Here is a tiny trained network, its code and every weight. The questions are about switching its units off for an input and a class, where a switched-off unit gives its printed mean instead of its output.

import numpy as np


def w(rows, s, z=0):
    codes = np.array(rows[::2]) - 128.0
    scale = np.full(codes.shape[1], s)
    scale[-1] = z or s
    return codes * scale


def norm(h):
    return h / np.sqrt((h * h).mean(-1, keepdims=True) + 1e-5)


def f(y):
    return np.maximum(y, 0)


def log_softmax(a):
    a = a - a.max(-1, keepdims=True)
    return a - np.log(np.exp(a).sum(-1, keepdims=True))


def net(x, mask):
    res = np.array(x, float).reshape(1, 3) / 4 @ E
    u = 0
    for l in range(2):
        y = f(norm(res) @ A[l][:, :-1].T + A[l][:, -1])
        res = res + np.where(mask[u : u + 9], y, B[l][:, -1]) @ B[l][:, :-1]
        u += 9
    return log_softmax(norm(res)[-1] @ U[:, :-1].T + U[:, -1])


A, B = {}, {}
E = w([
[131,253,72],'x0',
[90,102,110],'x1',
[30,159,194],'x2',
],0.0062)
A[0] = w([
[175,76,34,31],'0.n0',
[110,181,79,4],'0.n1',
[69,167,190,25],'0.n2',
[11,159,197,24],'0.n3',
[111,76,158,206],'0.n4',
[133,82,25,78],'0.n5',
[198,95,169,179],'0.n6',
[82,160,53,28],'0.n7',
[100,198,21,221],'0.n8',
],0.012,0.0047)
B[0] = w([
[126,250,222,184],'0.n0',
[88,48,116,153],'0.n1',
[112,242,45,174],'0.n2',
[116,254,10,215],'0.n3',
[79,118,37,214],'0.n4',
[165,217,254,176],'0.n5',
[33,152,113,202],'0.n6',
[111,48,156,155],'0.n7',
[56,21,155,253],'0.n8',
],0.0076,0.0073)
A[1] = w([
[101,156,76,162],'1.n0',
[221,80,205,166],'1.n1',
[147,141,143,105],'1.n2',
[125,94,139,3],'1.n3',
[239,67,156,185],'1.n4',
[216,232,61,115],'1.n5',
[74,109,116,132],'1.n6',
[144,168,70,132],'1.n7',
[145,173,246,60],'1.n8',
],0.014,0.0072)
B[1] = w([
[127,117,224,254],'1.n0',
[25,192,96,159],'1.n1',
[17,104,136,136],'1.n2',
[94,83,122,128],'1.n3',
[14,254,90,133],'1.n4',
[62,180,109,202],'1.n5',
[128,62,231,242],'1.n6',
[129,175,179,190],'1.n7',
[125,238,64,203],'1.n8',
],0.0098,0.0067)
U = w([
[60,196,123,240],'0',
[63,122,202,240],'1',
[63,47,181,213],'2',
[95,143,153,91],'3',
[231,84,89,3],'4',
[253,74,41,3],'5',
[173,43,40,3],'6',
[250,56,45,3],'7',
],0.011,0.0072)

Each question gives the input, the list of numbers given to net, and the class t.
The units are the neurons (one row each of A and B). Each row of codes is followed by its name. A weight is (code - 128) times the scale printed after its matrix; where a second scale follows, it is the last column's (A, B and U).
mask holds one flag per neuron, layer by layer. A switched-off neuron (its flag False) gives its mean, the last column of its row in B, instead of its output. The means were averaged over made-up inputs and are rounded, as every weight is.
A unit's drop is (log p(t) with every unit on - log p(t) with that unit switched off) / (log p(t) with every unit on - log p(t) with every unit switched off).
most important unit: the unit with the biggest drop
k most important neurons: the k neurons with the biggest drops, biggest first
top k neurons in layer l: the k neurons of layer l with the biggest drops, biggest first
drop when u is switched off: that unit's drop, to one decimal
input [7,-3,2], class 2: most important unit : 0.n8
input [-6,2,-6], class 0: 2 most important neurons : [0.n0 0.n5]
input [7,2,-6], class 2: 3 most important neurons : [0.n8 0.n1 0.n7]
input [-7,-1,-7], class 0: 4 most important neurons : [0.n5 0.n8 0.n0 0.n3]
input [-6,5,-8], class 0: 3 most important neurons : [0.n5 0.n8 0.n0]
input [7,-7,-6], class 1: 2 most important neurons : [0.n8 0.n3]
input [-6,-7,-7], class 0: top 3 neurons in layer 0 : [0.n8 0.n3 0.n0]
input [-5,-1,-6], class 0: top 4 neurons in layer 0 : [0.n0 0.n5 0.n8 0.n3]
input [5,-4,4], class 2: 3 most important neurons : [0.n8 1.n8 0.n0]
input [8,-3,-1], class 2: drop when 0.n8 is switched off : 0.2
